Known rows:
k_67: 13, 23, -1, -22, -10, 6, 25, 3, -4, 6, 17, 12, -8, 8, -6, 18, 0, 14, 4, 2, 3, 13, 16, -13, -9, -9, 0, -11, -3, -21, -14, -8, -1, 8, 12, 5, -2, 4, 19, 17, 8, -22
k_737: 10, 39, 0, -1, 6, 1, 1, 4, 17, 5, 18, 2, -4, 21, 6, 26, -6, 22, 9, 6, -1, 10, -4, 17, -10, -22, 3, -20, 3, -14, 5, -19, 7, 11, 6, 12, 3, -3, 35, 4, 3, -12
k_831: 8, -10, 2, 6, -11, 6, 1, -1, -2, -9, -7, -1, 9, -8, 4, -4, 7, -9, 8, -1, -6, -1, 6, -12, 4, 9, 5, 2, 10, -9, 0, 2, 14, -8, 2, -3, -8, 4, -9, 3, 7, 6
k_726: -1, -8, 6, -19, 3, 3, 15, -2, -22, -7, -4, 0, -18, -5, -15, 10, 2, -6, 9, 4, 7, -1, 8, 4, -5, 11, -2, -9, -17, 1, -1, 2, 5, 2, -2, -10, -2, -4, 0, 2, 3, -11
k_665: -24, -13, 9, 6, -4, -5, -10, -19, 4, -14, -20, -4, -12, 0, -2, -7, 8, -19, 13, 1, -14, -13, -12, 40, -8, 13, -10, -4, -24, 11, 24, -21, 32, -12, -4, 4, 1, -6, -5, -25, -10, 8
k_138: 16, 21, -3, -16, 1, 2, 16, 0, 4, 7, 19, 26, -9, 7, 2, 15, 5, 18, 0, 2, 8, 17, 11, -9, -16, -10, 0, -11, -1, -20, -14, 2, 4, 6, 7, -2, -6, 5, 25, 17, 0, -9
k_493: 13, 3, 7, 19, -5, -6, -10, -5, 11, -7, -4, -25, 2, 7, 13, 3, 14, -6, 13, 0, -16, -5, -8, 21, 11, 1, 7, 1, 15, 8, 16, -8, 15, -6, 10, 8, 5, 0, 9, -8, 8, 8
k_389: -11, 3, 0, -8, 54, -13, -28, 0, -20, 25, 10, 2, -15, 2, 12, 11, -5, 2, -19, -6, 17, 12, -6, 19, 6, -6, -3, -3, -10, 13, 10, -2, -18, 25, -13, -20, 10, -5, 5, 0, 15, -9
k_556: -50, 5, 15, 16, 3, -5, -33, 8, 13, 2, 3, -15, -7, -2, -35, 23, -2, -16, 5, 19, 4, -11, -3, 4, 22, 0, -1, 7, -6, -1, -8, 21, -18, 24, 5, 16, 0, 12, -2, -18, 32, -22
k_437: -15, 19, 5, -19, -18, -7, 29, -7, 2, 2, 3, 25, -13, 6, -18, -9, 10, 14, 8, 8, 11, 7, 11, -10, -16, -7, -4, -9, -8, -8, -17, 8, 9, -9, 14, -6, -6, 0, 28, 4, -6, -7
k_615: 14, -10, 2, 3, -16, 8, 10, 3, -8, -10, -2, -14, 4, -8, -1, 4, 8, -15, 5, -1, -6, -2, 8, -15, 8, 12, 3, 0, 10, -5, -1, -4, 7, -2, 4, 4, -1, 4, -12, 5, 4, 3
k_335: 10, 23, -3, -20, -4, 3, 20, 1, 2, 5, 16, 21, -5, 8, 0, 14, 0, 19, 5, 4, 5, 14, 13, -12, -12, -11, 1, -10, -2, -21, -14, -1, 2, 4, 8, -2, -7, 2, 23, 17, 5, -16
k_906: -23, 1, -3, 17, 7, -7, -18, 9, 2, 10, -7, -7, 21, -2, 8, -3, -15, -9, -20, -6, 8, 1, -12, -11, 7, -8, -3, 0, 11, 7, 8, -15, -9, 9, -14, 1, 9, -2, -14, -12, -4, 14
k_925: 36, 2, -6, -9, 14, 15, 12, 10, -10, -7, 6, -5, 6, -3, 12, 5, -8, 14, 6, -3, 1, 3, 4, -10, -3, 0, 13, -10, 8, -6, 1, 4, -4, -5, -6, -9, -6, -8, 0, 20, -4, 1
k_438: 11, -19, -15, -8, -47, 13, 27, -7, 5, -16, -8, 22, 2, 0, -7, -29, -6, -3, -1, -1, -5, -10, -3, -4, -23, 4, -13, 4, -19, -2, -5, -1, 16, -14, 0, 13, -1, 0, -9, -3, -33, 14
k_98: -16, -11, -8, 9, -16, -4, -23, 0, 2, 12, -6, -3, 14, 6, 10, -22, -18, -12, -15, -4, 1, -1, -11, -1, 10, -10, -8, 11, 3, 9, 5, -7, -13, 16, 0, 7, 13, 2, -11, -10, 12, 2
k_99: 12, -10, 4, 5, -13, 1, 10, 1, -4, -9, -7, -7, 5, -8, 1, -13, 14, -7, 9, 1, -3, -3, 4, -14, 4, 8, 6, 2, 14, 2, -3, 11, 9, -14, 5, -7, -5, 2, -4, 3, 0, 12

Facts:
{k_100 k_510 k_513 k_633 k_636 k_735 k_833} Φ k_379
{k_121 k_13 k_208 k_277 k_368 k_438 k_556 k_98 k_994} Φ k_209
{k_128 k_295 k_54 k_785 k_876 k_906} Φ k_633
{k_129 k_232 k_725 k_740 k_790 k_88} Φ k_811
{k_131 k_383 k_726 k_806 k_928} Φ k_689
{k_134 k_354 k_478 k_645 k_765 k_791} Φ k_68
{k_138 k_306 k_310 k_377 k_502 k_540 k_61 k_68 k_960 k_985} Φ k_467
{k_147 k_38 k_55 k_655 k_671 k_840} Φ k_867
{k_156} Φ k_636
{k_163 k_243 k_434 k_506 k_681 k_819} Φ k_907
{k_183 k_463 k_530 k_551 k_554 k_877} Φ k_616
{k_186 k_953} Φ k_258
{k_195 k_220 k_493 k_811 k_815 k_834 k_867 k_99} Φ k_764
{k_209 k_454 k_552 k_616} Φ k_902
{k_214 k_22 k_568 k_665} Φ k_702
{k_225 k_517 k_582 k_709 k_739 k_816 k_866 k_943} Φ k_98
{k_227 k_292 k_702} Φ k_831
{k_245 k_315 k_32 k_372 k_437 k_462 k_507 k_581 k_723 k_863} Φ k_815
{k_25 k_335 k_95} Φ k_42
{k_282 k_294 k_389 k_476 k_613 k_686} Φ k_540
{k_299 k_385 k_485 k_50 k_728} Φ k_834
{k_356 k_542 k_730 k_737 k_925} Φ k_735
{k_374 k_382 k_490 k_955} Φ k_513
{k_433 k_474 k_580 k_757} Φ k_552
{k_516 k_642 k_756} Φ k_227
{k_615 k_656 k_67 k_82} Φ k_806
{k_729} Φ k_493
[k_100 k_128 k_129 k_13 k_134 k_138 k_147 k_163 k_183 k_186 k_195 k_208 k_209 k_214 k_22 k_225 k_227 k_232 k_294 k_306 k_315 k_32 k_335 k_356 k_372 k_377 k_383 k_42 k_433 k_437 k_438 k_474 k_478 k_490 k_502 k_510 k_516 k_530 k_55 k_551 k_552 k_554 k_580 k_61 k_615 k_616 k_636 k_642 k_656 k_67 k_686 k_689 k_702 k_709 k_723 k_725 k_726 k_730 k_739 k_756 k_764 k_785 k_806 k_815 k_819 k_831 k_834 k_863 k_867 k_88 k_902 k_925 k_928 k_943 k_95 k_953 k_955 k_960 k_985 k_99 k_994] ε a
[k_121 k_156 k_220 k_245 k_310 k_493 k_506 k_665 k_681 k_729 k_735 k_737 k_765 k_82 k_876 k_877] ε d
[k_131 k_292 k_299 k_354 k_368 k_379 k_38 k_454 k_462 k_467 k_513 k_54 k_556 k_633 k_740 k_757 k_790 k_791 k_811 k_840] ε c
[k_243 k_25 k_258 k_277 k_282 k_295 k_374 k_382 k_385 k_389 k_434 k_463 k_476 k_485 k_50 k_507 k_517 k_540 k_542 k_568 k_581 k_582 k_613 k_645 k_655 k_671 k_68 k_728 k_816 k_833 k_866 k_906 k_907 k_98] ε b
{k_100 k_147 k_156 k_186 k_310 k_462 k_506 k_516 k_554 k_665 k_955} Π 321
{k_129 k_220 k_356 k_383 k_580 k_656 k_686 k_819 k_877} Π 519
{k_13 k_214 k_25 k_294 k_377 k_38 k_681 k_723 k_730 k_785 k_790 k_816} Π 699
{k_131 k_138 k_163 k_225 k_335 k_382 k_568 k_613 k_642 k_67 k_671 k_728 k_729 k_737 k_791 k_876 k_88} Π 578
{k_134 k_232 k_295 k_437 k_739} Π 645
{k_183 k_32 k_709 k_82 k_994} Π 601
{k_195 k_292 k_374 k_507 k_542} Π 347
{k_22 k_315 k_490 k_551 k_925} Π 944
{k_245 k_765 k_866} Π 95
{k_282 k_354 k_372 k_55 k_556 k_740 k_95 k_985} Π 16
{k_306 k_389 k_434 k_485 k_530 k_725} Π 111
{k_385 k_438 k_463 k_474 k_478 k_61 k_833 k_928} Π 385
{k_517 k_726 k_757 k_863} Π 741
{k_655 k_943 k_960} Π 735

Rows:
No name comes twice in this set of rows, the named rows included.
18, -9, 1, -26, 14, 11, 1, 2, -28, -4, 2, -7, -19, 1, -1, 6, -9, 4, 16, 6, 5, 0, 7, 7, 7, 5, 7, -8, -10, 1, 0, 19, -5, 11, 1, -18, -2, -7, 6, 14, 29, -23	k_530
-20, 4, 3, -12, 42, -12, -20, -1, -23, 22, 2, -8, -10, 5, 7, 7, -16, 4, -11, -5, 13, 7, -2, 14, 12, -8, -2, -5, -9, 11, 11, -9, -21, 22, -9, -19, 11, -8, 2, 1, 25, -20	k_434
-23, -27, 5, -5, -9, 1, 10, -14, -11, -16, -24, 12, -8, -15, -14, -18, 5, -20, 8, 1, -1, -11, 2, 6, -11, 21, -10, -3, -24, 4, 5, -4, 26, -17, -8, -9, -9, -5, -20, -14, -16, 9	k_516
21, -6, 6, -19, 36, 4, -1, 2, -26, -2, 6, -2, -22, -5, 3, 17, 7, 5, 9, 3, 8, 5, 7, 8, 2, 8, 8, -11, -6, 1, 1, 18, 0, 9, -5, -22, -4, -4, 7, 14, 18, -13	k_306
36, -1, -1, -13, 11, 3, 17, 0, -11, -3, 1, -4, -1, 0, 12, -10, 8, 16, 8, -4, -5, 1, 9, -3, 3, 2, 12, 0, 12, 3, -2, 12, -5, -17, 5, -16, -6, -6, 7, 21, 1, -1	k_315
7, 23, 2, -18, -5, -2, 25, -2, 0, 6, 11, 17, -8, 9, -3, 1, 8, 24, 8, 4, 6, 11, 13, -10, -9, -10, 4, -8, 5, -10, -15, 10, 0, -7, 15, -9, -6, -1, 31, 17, 6, -13	k_88
12, -3, 11, -22, 29, 0, 8, -1, -29, -2, -1, -11, -21, -2, -1, 2, 6, 9, 15, 4, 7, 0, 10, 5, 10, 7, 12, -8, -1, 9, 0, 24, -6, -5, 4, -30, -5, -10, 12, 15, 23, -17	k_725
17, -4, -3, 16, -23, 6, -18, -4, 12, -10, -2, -18, 2, 11, 13, -6, 0, -9, 12, 4, -18, -8, -14, 24, 11, -2, 2, 3, 7, 4, 15, -4, 15, 7, 10, 18, 8, 1, 9, -8, 14, 3	k_121
-16, -13, -12, 8, -23, -1, -23, -1, 3, 11, -6, 0, 13, 8, 10, -28, -23, -12, -14, -4, 1, -4, -14, -2, 10, -12, -10, 12, 1, 10, 4, 1, -13, 19, 1, 8, 15, 1, -9, -12, 13, 2	k_582
-10, -7, 10, -20, 5, -3, 19, -5, -20, -7, -10, 0, -19, -5, -14, -13, 11, 2, 14, 6, 9, -4, 6, 5, -3, 9, 1, -6, -11, 11, -3, 17, 5, -11, 3, -20, -5, -8, 8, 3, 0, -6	k_863
-49, 29, -4, -5, 0, -14, -1, 2, 9, 21, 6, 25, 3, 11, -11, 3, -21, 10, -20, 1, 22, 13, -6, -11, -18, -25, -16, -12, -14, -6, -5, -25, -9, 16, -8, 3, 9, -3, 15, -11, -12, -6	k_295

Now the same objects, written a new way:
Known rows:
k_815: 4, 16, 24, 0, -14, 2, 2, 13, -11, -4, -1, 15, 5, 7
k_723: -5, 30, 46, 16, -28, -1, -3, -13, 5, -1, 4, 16, -11, 5
k_730: 0, 20, 34, 19, 10, 1, -8, -15, 9, -1, 13, 17, -12, 7
k_478: 26, 16, 48, 25, -9, -20, -4, -4, -5, -6, 17, 10, -13, 6
k_702: 11, 5, 19, 8, -2, -2, -1, 13, -1, -7, 3, 17, 12, 8
k_568: -21, -1, -20, 9, -4, 10, 12, -30, 18, -11, 5, 14, 8, -31
k_510: 4, 5, 12, 1, 12, 3, -2, 10, -10, -4, 9, 15, 1, 13
k_493: 3, 8, 14, 0, -6, 4, 6, -1, -6, -8, -1, 4, 4, -9
k_516: 16, -3, 2, -6, 9, -2, 4, 28, -19, -8, 6, 14, 17, 13
k_374: -7, -5, 13, 12, 22, 11, 5, -20, 26, -12, 5, -3, -21, -31
k_67: -19, 13, -3, 10, -18, 6, 0, -2, 6, -3, 12, 31, 12, 9
k_99: 3, 14, 22, -1, -13, 2, 2, 14, -11, -4, 4, 13, 3, 10
k_985: -14, 26, -10, 13, -26, -4, 1, -27, -9, -1, 23, 33, 13, 8
k_356: -8, 10, -9, -1, 15, 6, -1, 1, -14, 0, 15, 23, 11, 11
k_299: -8, -20, 5, -9, -32, -4, 0, -10, -13, -8, -6, -4, -1, -3
k_25: -3, 8, 19, 21, 1, -3, 7, -42, 21, -10, 6, -1, -13, -31
k_689: 10, 5, 18, 7, 1, -2, 0, 12, -3, -7, 4, 17, 9, 10

Rows:
No name comes twice in this set of rows, the named rows included.
15, 17, 40, 11, 4, -9, 9, -39, 5, -9, -1, -14, -18, -32	k_385
-5, -21, 6, -8, -32, -4, -1, -10, -10, -8, -11, -2, 2, -3	k_811
1, -31, -4, 0, -26, -10, -2, -9, -8, -12, 3, 1, 2, -3	k_467
-10, 13, -2, 5, -7, -3, 4, 5, -8, 0, 14, 18, 15, 19	k_580
-14, 4, -16, 5, -1, -1, 9, -8, -5, -5, 13, 5, 12, 2	k_877
-27, 16, -6, 3, -26, 14, 6, -11, 4, -6, 5, 19, 5, -10	k_729
10, -8, -14, -4, 3, -2, 10, 17, -23, -12, 14, 5, 10, -4	k_310
24, 20, 55, 22, -1, -15, -5, -10, 0, -5, 8, 5, -9, 8	k_928
-17, -22, 0, 7, -26, -11, -2, -19, 4, -5, 3, -4, 0, 4	k_757
-7, -29, -8, -9, 0, -2, -5, -13, -12, -7, 3, -3, -3, -1	k_54
-30, 3, -17, -6, -51, -4, 0, -50, -14, -2, 0, 15, 11, -5	k_740
-6, 13, 44, 15, -25, 6, -3, 13, 15, -4, 3, 15, -13, 7	k_195

